[[ 1.74 -1.18  0.93 -2.00 -2.55  0.64  1.84]
 [ 4.33 -4.61 -6.12 -2.81  0.85  0.70 -0.52]
 [ 3.61  3.34 -2.52 -1.14  7.79 -0.73  3.36]
 [-1.42  2.59 -3.35  0.47 -1.34  3.34 -8.50]
 [-3.98  1.22 -1.56  0.76  0.25  3.41 -4.03]
 [-1.21 -0.18  0.07  0.08  0.76 -1.10 -0.08]
 [-1.79  1.60  0.71  3.09  1.02 -0.01 -0.73]
 [-3.18 -2.05 -2.91  1.47  2.23 -7.77 -1.33]
 [-2.53 -3.76  1.86 -1.15 -0.06 -0.21 -1.59]
 [-0.72  1.68 -2.15  0.27 -1.28  3.31 -7.56]
 [-1.44  3.07  6.07  2.83 -0.98 -2.49 -0.28]
 [ 4.09 -1.47  2.49 -3.09 -4.41 -0.74  1.66]]
->
[[-1.44  3.07  6.07  2.83 -0.98 -2.49 -0.28]
 [ 4.09 -1.47  2.49 -3.09 -4.41 -0.74  1.66]
 [-2.53 -3.76  1.86 -1.15 -0.06 -0.21 -1.59]
 [ 1.74 -1.18  0.93 -2.00 -2.55  0.64  1.84]
 [-1.79  1.60  0.71  3.09  1.02 -0.01 -0.73]
 [-1.21 -0.18  0.07  0.08  0.76 -1.10 -0.08]
 [-3.98  1.22 -1.56  0.76  0.25  3.41 -4.03]
 [-0.72  1.68 -2.15  0.27 -1.28  3.31 -7.56]
 [ 3.61  3.34 -2.52 -1.14  7.79 -0.73  3.36]
 [-3.18 -2.05 -2.91  1.47  2.23 -7.77 -1.33]
 [-1.42  2.59 -3.35  0.47 -1.34  3.34 -8.50]
 [ 4.33 -4.61 -6.12 -2.81  0.85  0.70 -0.52]]

[[ 2.31 -4.59  0.32  0.08 -1.24 -4.64 -3.48  0.18  0.13]
 [-1.48  0.61  3.55 -0.55  1.71 -6.08 -3.05  0.90 -0.58]
 [ 0.18 -7.91  0.60 -1.97  0.37  1.12 -0.38  1.64  1.00]
 [ 3.05 -0.60 -4.53  0.44 -4.01 -0.30 -4.11 -4.48 -2.93]
 [-0.73  1.11 -1.59 -0.85 -2.03 -2.65  3.24 -1.97 -1.75]
 [ 0.01 -5.74  0.36 -0.89 -2.19 -1.44 -4.37 -3.96 -4.58]
 [ 1.41 -0.19  2.69 -0.23 -1.32  0.39 -2.63  2.33 -2.65]]
->
[[-1.48  0.61  3.55 -0.55  1.71 -6.08 -3.05  0.90 -0.58]
 [ 1.41 -0.19  2.69 -0.23 -1.32  0.39 -2.63  2.33 -2.65]
 [ 0.18 -7.91  0.60 -1.97  0.37  1.12 -0.38  1.64  1.00]
 [ 0.01 -5.74  0.36 -0.89 -2.19 -1.44 -4.37 -3.96 -4.58]
 [ 2.31 -4.59  0.32  0.08 -1.24 -4.64 -3.48  0.18  0.13]
 [-0.73  1.11 -1.59 -0.85 -2.03 -2.65  3.24 -1.97 -1.75]
 [ 3.05 -0.60 -4.53  0.44 -4.01 -0.30 -4.11 -4.48 -2.93]]

[[ 2.04  3.97  0.26  0.48 -4.24  3.45  4.05 -1.02  0.51  2.02 -3.18  0.35
  -0.05]
 [ 4.50  2.63  2.96 -2.44 -5.18 -0.39  1.11 -1.12  2.51  2.49 -1.77 -0.53
   1.91]
 [ 0.71  4.35  1.12 -0.16 -4.79  2.46  5.49 -1.56  1.52  2.50 -3.91 -1.36
  -0.71]
 [-0.86  2.54  2.11  0.00  0.45  3.22  6.05 -4.23 -1.20  0.88 -0.99  0.81
   3.86]
 [ 2.42 -3.56  1.04  2.95  1.78 -1.00 -1.14  2.14 -4.16  2.17  1.38  4.49
  -0.99]]
->
[[ 4.50  2.63  2.96 -2.44 -5.18 -0.39  1.11 -1.12  2.51  2.49 -1.77 -0.53
   1.91]
 [-0.86  2.54  2.11  0.00  0.45  3.22  6.05 -4.23 -1.20  0.88 -0.99  0.81
   3.86]
 [ 0.71  4.35  1.12 -0.16 -4.79  2.46  5.49 -1.56  1.52  2.50 -3.91 -1.36
  -0.71]
 [ 2.42 -3.56  1.04  2.95  1.78 -1.00 -1.14  2.14 -4.16  2.17  1.38  4.49
  -0.99]
 [ 2.04  3.97  0.26  0.48 -4.24  3.45  4.05 -1.02  0.51  2.02 -3.18  0.35
  -0.05]]

[[-0.04  6.54 -1.40  0.63  3.31 -0.18]
 [-0.95 -4.71  7.02  0.45  0.86  1.01]]
->
[[-0.95 -4.71  7.02  0.45  0.86  1.01]
 [-0.04  6.54 -1.40  0.63  3.31 -0.18]]

[[ 0.55  3.13 -2.23  0.61  2.76  3.19  3.05 -5.02  3.19  0.98  3.62 -3.06
   3.43  3.41 -2.89]
 [ 0.76  1.14 -0.12  6.02 -2.63  1.64 -2.73 -3.49  1.28 -2.26 -3.01  1.05
  -2.50  1.21  0.16]
 [-3.64 -1.87 -2.66  5.38 -3.63  1.61 -0.85  1.84 -1.88 -3.73 -4.85  4.35
  -2.88 -3.32 -2.97]
 [ 4.67  2.52  3.04 -4.38 -2.30 -5.68 -2.27  0.52  2.42 -0.81 -3.42 -2.27
  -3.10  3.76  4.31]]
->
[[ 4.67  2.52  3.04 -4.38 -2.30 -5.68 -2.27  0.52  2.42 -0.81 -3.42 -2.27
  -3.10  3.76  4.31]
 [ 0.76  1.14 -0.12  6.02 -2.63  1.64 -2.73 -3.49  1.28 -2.26 -3.01  1.05
  -2.50  1.21  0.16]
 [ 0.55  3.13 -2.23  0.61  2.76  3.19  3.05 -5.02  3.19  0.98  3.62 -3.06
   3.43  3.41 -2.89]
 [-3.64 -1.87 -2.66  5.38 -3.63  1.61 -0.85  1.84 -1.88 -3.73 -4.85  4.35
  -2.88 -3.32 -2.97]]

[[-7.62 -1.30 -0.72 -3.17 -0.45  1.46 -1.75]
 [ 4.42 -0.74 -1.65 -3.17 -0.67  1.22  4.67]
 [-3.26  0.49  1.17 -3.17  0.49 -0.72 -3.37]
 [ 6.04  0.75  0.14 -3.17  0.10 -1.15  2.23]
 [-5.26 -0.03  0.84 -3.17  0.47  0.57 -3.72]
 [-5.81 -0.91 -0.38 -3.17 -0.14  1.68 -1.75]
 [-0.74 -1.20 -1.55 -3.17 -0.72  1.65  2.49]
 [-7.60 -0.61  0.30 -3.17  0.21  1.40 -3.73]
 [ 6.15  0.22 -0.57 -3.17 -0.09  0.19  3.39]
 [ 6.40  1.64  1.37 -3.17  0.72 -2.04  0.13]
 [ 0.99 -1.21 -1.86 -3.17 -0.91  1.35  3.75]
 [-6.65 -1.07 -0.47 -3.17 -0.06  2.44 -2.03]]
->
[[ 6.40  1.64  1.37 -3.17  0.72 -2.04  0.13]
 [-3.26  0.49  1.17 -3.17  0.49 -0.72 -3.37]
 [-5.26 -0.03  0.84 -3.17  0.47  0.57 -3.72]
 [-7.60 -0.61  0.30 -3.17  0.21  1.40 -3.73]
 [ 6.04  0.75  0.14 -3.17  0.10 -1.15  2.23]
 [-5.81 -0.91 -0.38 -3.17 -0.14  1.68 -1.75]
 [-6.65 -1.07 -0.47 -3.17 -0.06  2.44 -2.03]
 [ 6.15  0.22 -0.57 -3.17 -0.09  0.19  3.39]
 [-7.62 -1.30 -0.72 -3.17 -0.45  1.46 -1.75]
 [-0.74 -1.20 -1.55 -3.17 -0.72  1.65  2.49]
 [ 4.42 -0.74 -1.65 -3.17 -0.67  1.22  4.67]
 [ 0.99 -1.21 -1.86 -3.17 -0.91  1.35  3.75]]
